Below is a small trained network, with its code and all its weights. Each question gives an input and a target symbol and asks what happens when units are switched off, that is, made to give their printed mean instead of their output.

import numpy as np


def w(rows, s, z=0):
    codes = np.array(rows[::2]) - 128.0
    scale = np.full(codes.shape[1], s)
    scale[-1] = z or s
    return codes * scale


def norm(h):
    return h / np.sqrt((h * h).mean(-1, keepdims=True) + 1e-5)


def f(y):
    return np.maximum(y, 0)


def softmax(a):
    e = np.exp(a - a.max(-1, keepdims=True))
    return e / e.sum(-1, keepdims=True)


def log_softmax(a):
    a = a - a.max(-1, keepdims=True)
    return a - np.log(np.exp(a).sum(-1, keepdims=True))


def net(x, mask):
    ids = ['αβγδεηθλμξπσψ'.index(c) for c in x.split()]
    T = len(ids)
    res = E[ids] + P[:T]
    r = norm(res)
    for j in range(3):
        rows = slice(2 * j, 2 * j + 2)
        q, k, v = (r @ M[0][rows].T for M in (Q, K, V))
        z = softmax(np.where(np.tri(T) > 0, q @ k.T / 2**0.5, -1e9)) @ v
        o = O[0][rows]
        res = res + np.where(mask[j], z, o[:, -1]) @ o[:, :-1]
    y = f(norm(res) @ A[0][:, :-1].T + A[0][:, -1])
    res = res + np.where(mask[3:11], y, B[0][:, -1]) @ B[0][:, :-1]
    return log_softmax(norm(res)[-1] @ U[:, :-1].T + U[:, -1])


Q, K, V, O, A, B = {}, {}, {}, {}, {}, {}
E = w([
[145,165,97,88],'α',
[142,168,110,92],'β',
[158,82,78,153],'γ',
[104,122,104,110],'δ',
[166,71,100,149],'ε',
[167,149,71,66],'η',
[127,196,134,117],'θ',
[167,69,152,156],'λ',
[139,112,206,181],'μ',
[62,250,103,201],'ξ',
[96,100,109,140],'π',
[124,203,148,119],'σ',
[113,77,147,149],'ψ',
],0.025)
P = w([
[198,153,95,183],'0',
[92,115,4,129],'1',
[125,151,69,123],'2',
[117,128,76,119],'3',
[116,135,101,117],'4',
[118,133,110,109],'5',
[122,134,131,101],'6',
[117,105,116,132],'7',
],0.016)
Q[0] = w([
[200,203,109,147],'head 0',
[197,128,151,146],'head 0',
[96,150,108,111],'head 1',
[237,196,118,170],'head 1',
[119,174,146,117],'head 2',
[253,152,120,192],'head 2',
],0.023)
K[0] = w([
[2,164,164,88],'head 0',
[62,39,96,85],'head 0',
[142,150,137,189],'head 1',
[39,78,194,37],'head 1',
[65,117,74,129],'head 2',
[13,95,185,9],'head 2',
],0.02)
V[0] = w([
[75,113,186,132],'head 0',
[117,146,60,207],'head 0',
[146,26,115,118],'head 1',
[2,109,137,239],'head 1',
[129,48,164,139],'head 2',
[125,108,34,88],'head 2',
],0.025)
O[0] = w([
[181,167,129,116,29],'head 0',
[32,153,147,131,249],'head 0',
[56,77,162,84,110],'head 1',
[107,202,6,88,113],'head 1',
[96,151,165,59,53],'head 2',
[96,46,81,116,221],'head 2',
],0.02,0.016)
A[0] = w([
[90,109,93,50,248],'neuron 0',
[96,209,73,123,167],'neuron 1',
[137,118,203,113,186],'neuron 2',
[118,103,106,139,104],'neuron 3',
[65,119,169,167,161],'neuron 4',
[129,137,95,251,252],'neuron 5',
[109,98,152,47,137],'neuron 6',
[176,140,82,80,101],'neuron 7',
],0.023,0.003)
B[0] = w([
[237,98,120,89,213],'neuron 0',
[77,170,128,253,199],'neuron 1',
[88,206,160,187,153],'neuron 2',
[92,181,150,133,169],'neuron 3',
[219,78,99,110,210],'neuron 4',
[230,186,85,35,248],'neuron 5',
[169,183,160,53,168],'neuron 6',
[210,66,50,137,139],'neuron 7',
],0.021,0.017)
U = w([
[139,74,151,195,122],'α',
[165,94,125,186,95],'β',
[67,99,139,109,193],'γ',
[93,62,117,134,90],'δ',
[85,80,175,66,174],'ε',
[106,65,169,201,129],'η',
[229,174,98,130,59],'θ',
[135,127,190,58,117],'λ',
[87,211,154,189,253],'μ',
[139,139,137,194,168],'ξ',
[22,130,82,93,139],'π',
[235,162,120,115,18],'σ',
[93,193,144,7,73],'ψ',
],0.011,0.0051)

Each question gives the input, a string of symbols that net reads in full, and the target symbol t.
The units are the heads (2 rows each of Q, K, V and O) and the neurons (one row each of A and B). Each row of codes is followed by its name. A weight is (code - 128) times the scale printed after its matrix; where a second scale follows, it is the last column's (O, A, B and U).
mask holds one flag per unit, heads first, then neurons. A switched-off unit (its flag False) gives its mean, the last column of its rows in O or B, instead of its output. The means were averaged over made-up inputs and are rounded, as every weight is.
A unit's drop is (log p(t) with every unit on - log p(t) with that unit switched off) / (log p(t) with every unit on - log p(t) with every unit switched off).
The circuit of an input: a set's keep is (log p(t) with only the set's units on - log p(t) with every unit switched off) / (log p(t) with every unit on - log p(t) with every unit switched off). Starting from all 11 units, units are removed one at a time, each time the one whose removal leaves the highest keep (on an exact tie, the one counted first), for as long as the keep stays at least 0.8.
units of the circuit, in order: the units of the circuit, biggest drop first
unit that matters most: the unit with the biggest drop
k most important neurons: the k neurons with the biggest drops, biggest first
heads that matter: for each layer, one digit per head in row order, 1 if its drop is at least 0.15 and else 0, layers parted by /
drop of u: that unit's drop, to one decimal
input η ψ ψ α ξ μ μ μ, target μ: 2 most important neurons	(neuron 2; neuron 5)
input λ ε π π γ, target π: heads that matter	010
input λ ε β λ α, target ε: units of the circuit, in order	(head 1)
input ξ θ ψ η μ γ, target μ: heads that matter	001
input γ ε λ, target ε: heads that matter	000
input μ μ ε, target μ: heads that matter	001
input λ ξ α, target μ: heads that matter	110
input ψ η ψ, target ψ: heads that matter	011
input θ π β, target π: units of the circuit, in order	(head 1; neuron 5)
input ψ ψ π, target ψ: 2 most important neurons	(neuron 0; neuron 6)
input μ α δ, target μ: heads that matter	001
input β α ε ψ α, target π: 2 most important neurons	(neuron 5; neuron 4)
input ε α π λ β ψ ε θ, target π: 3 most important neurons	(neuron 5; neuron 4; neuron 1)
input α ψ ψ γ ψ γ, target ψ: unit that matters most	head 2
input β ψ β ε ψ ψ ξ σ, target π: 3 most important neurons	(neuron 5; neuron 1; neuron 4)
input μ ε λ β λ δ, target μ: 2 most important neurons	(neuron 1; neuron 5)
input ε λ ψ, target ε: drop of head 0	0.0
input γ ψ θ β ψ ε α, target π: drop of neuron 6	-0.1
input λ ε ε, target ε: drop of neuron 5	0.1
input μ ε γ ξ α β π, target μ: drop of head 2	1.2
input ψ λ γ α η ψ, target ψ: most important neuron	(neuron 6)
